Below is a small trained network, with its code and all its weights. Each question gives an input and a class and asks what happens when units are switched off, that is, made to give their printed mean instead of their output.

import numpy as np


def w(rows, s, z=0):
    codes = np.array(rows[::2]) - 128.0
    scale = np.full(codes.shape[1], s)
    scale[-1] = z or s
    return codes * scale


def f(y):
    return np.maximum(y, 0)


def log_softmax(a):
    a = a - a.max(-1, keepdims=True)
    return a - np.log(np.exp(a).sum(-1, keepdims=True))


def net(x, mask):
    res = np.array(x, float).reshape(1, 4) / 4 @ E
    y = f(res @ A[0][:, :-1].T + A[0][:, -1])
    res = res + np.where(mask, y, B[0][:, -1]) @ B[0][:, :-1]
    return log_softmax(res[-1] @ U[:, :-1].T + U[:, -1])


A, B = {}, {}
E = w([
[25,176,197,122,91,163,83],'x0',
[55,164,119,95,194,67,230],'x1',
[187,132,227,78,127,59,113],'x2',
[169,166,166,156,246,180,114],'x3',
],0.011)
A[0] = w([
[34,210,201,140,100,157,108,98],'N0',
[184,85,140,156,79,161,15,122],'N1',
[135,152,200,136,236,177,107,135],'N2',
[146,134,109,111,26,123,123,98],'N3',
[161,96,126,167,85,195,114,83],'N4',
[77,182,187,120,101,132,99,101],'N5',
[177,176,195,200,192,189,145,69],'N6',
[66,176,156,109,110,149,69,73],'N7',
[105,119,133,178,107,77,137,149],'N8',
[167,96,91,176,144,98,152,79],'N9',
[58,82,89,84,79,41,133,90],'N10',
[185,167,206,50,123,65,121,94],'N11',
[85,186,113,132,145,114,216,91],'N12',
[195,80,100,138,143,86,148,76],'N13',
[217,89,74,123,137,148,191,105],'N14',
[185,90,85,162,166,68,132,118],'N15',
[176,222,137,180,235,141,106,81],'N16',
[93,38,118,83,41,59,138,74],'N17',
[72,165,119,58,173,95,217,116],'N18',
[61,136,11,216,142,202,140,125],'N19',
[119,128,122,147,78,94,142,200],'N20',
[68,166,133,121,175,35,198,96],'N21',
[50,153,38,191,144,138,151,74],'N22',
[70,170,192,115,84,194,99,123],'N23',
[151,118,217,93,119,57,128,120],'N24',
[94,110,66,158,125,188,148,49],'N25',
[142,167,105,92,133,116,109,248],'N26',
[214,64,88,107,142,107,174,110],'N27',
[105,87,109,93,47,75,144,109],'N28',
[183,98,138,176,64,184,58,82],'N29',
[172,131,196,78,135,56,101,78],'N30',
],0.012,0.015)
B[0] = w([
[67,140,46,61,128,72,208,222],'N0',
[150,57,163,141,188,38,70,250],'N1',
[132,121,177,208,121,171,192,235],'N2',
[125,85,157,186,171,186,165,181],'N3',
[147,81,148,101,158,116,82,179],'N4',
[105,138,78,91,107,90,182,190],'N5',
[118,78,156,177,135,169,182,197],'N6',
[93,113,54,94,130,111,178,178],'N7',
[123,151,133,189,140,142,122,162],'N8',
[71,122,75,78,118,117,152,159],'N9',
[93,92,170,162,159,180,167,191],'N10',
[164,120,115,61,33,187,61,194],'N11',
[190,62,131,95,195,107,65,193],'N12',
[70,112,75,66,120,107,166,169],'N13',
[78,144,79,98,111,86,193,197],'N14',
[94,169,73,103,114,102,176,188],'N15',
[89,94,156,210,151,206,177,212],'N16',
[131,86,157,168,149,212,193,194],'N17',
[162,44,162,143,188,50,52,226],'N18',
[195,156,150,78,1,166,71,248],'N19',
[140,218,162,205,172,137,150,206],'N20',
[161,46,152,115,184,81,71,215],'N21',
[151,108,130,101,72,160,93,193],'N22',
[64,143,36,123,123,69,180,218],'N23',
[179,159,104,77,27,173,65,195],'N24',
[132,128,97,72,87,187,83,160],'N25',
[141,228,165,220,126,75,117,246],'N26',
[64,155,59,93,123,75,183,198],'N27',
[120,115,178,172,145,181,180,193],'N28',
[170,39,153,110,208,74,84,219],'N29',
[140,101,100,69,46,181,76,178],'N30',
],0.01,0.015)
U = w([
[143,81,150,126,179,71,88,124],'0',
[95,139,80,112,118,82,189,109],'1',
[119,105,170,166,145,197,186,97],'2',
[150,130,130,104,55,162,85,142],'3',
[147,253,187,191,141,57,120,250],'4',
[129,163,147,86,155,157,119,101],'5',
[122,166,130,92,165,154,103,99],'6',
],0.02,0.014)

Each question gives the input, the list of numbers given to net, and the class t.
The units are the neurons (one row each of A and B). Each row of codes is followed by its name. A weight is (code - 128) times the scale printed after its matrix; where a second scale follows, it is the last column's (A, B and U).
mask holds one flag per neuron, in row order. A switched-off neuron (its flag False) gives its mean, the last column of its row in B, instead of its output. The means were averaged over made-up inputs and are rounded, as every weight is.
A unit's drop is (log p(t) with every unit on - log p(t) with that unit switched off) / (log p(t) with every unit on - log p(t) with every unit switched off).
The circuit of an input: a set's keep is (log p(t) with only the set's units on - log p(t) with every unit switched off) / (log p(t) with every unit on - log p(t) with every unit switched off). Starting from the 12 units with the biggest drops (on a tie, the unit counted first), units are removed one at a time, each time the one whose removal leaves the highest keep (on an exact tie, the one counted first), for as long as the keep stays at least 0.8.
units of the circuit, in order: the units of the circuit, biggest drop first
most important unit: the unit with the biggest drop
k most important neurons: the k neurons with the biggest drops, biggest first
drop when u is switched off: that unit's drop, to one decimal
input [-3,6,0,-6], class 0: most important unit => N18
input [7,0,8,-5], class 3: 4 most important neurons => [N24 N11 N30 N27]
input [-5,5,-3,-2], class 0: 4 most important neurons => [N18 N21 N0 N12]
input [6,-5,8,7], class 3: 3 most important neurons => [N11 N24 N30]
input [-3,5,-7,6], class 3: 2 most important neurons => [N19 N22]
input [8,-2,0,-7], class 1: 2 most important neurons => [N0 N23]
input [1,6,-6,-6], class 0: 3 most important neurons => [N18 N12 N21]
input [1,-2,-4,-3], class 3: 4 most important neurons => [N19 N2 N16 N26]
input [-7,-4,8,-6], class 3: 2 most important neurons => [N11 N24]
input [6,3,-7,2], class 3: 2 most important neurons => [N19 N22]
input [2,5,6,5], class 3: 3 most important neurons => [N11 N24 N1]
input [-4,2,6,7], class 2: 2 most important neurons => [N16 N2]
input [3,7,-7,7], class 0: 4 most important neurons => [N18 N12 N21 N17]
input [3,-1,-4,-3], class 3: units of the circuit, in order => [N19]
input [6,-1,-6,3], class 1: 2 most important neurons => [N0 N23]
input [4,8,1,-8], class 0: 2 most important neurons => [N18 N21]
input [5,-6,-2,-4], class 0: 2 most important neurons => [N1 N29]
input [4,-1,5,8], class 2: drop when N19 is switched off => 0.0
input [-5,-1,-7,-6], class 3: drop when N2 is switched off => 0.2
input [-5,4,2,7], class 2: units of the circuit, in order => [N16]
input [-4,5,-2,-2], class 0: drop when N18 is switched off => 0.1
input [6,-5,4,-2], class 1: drop when N0 is switched off => 0.4
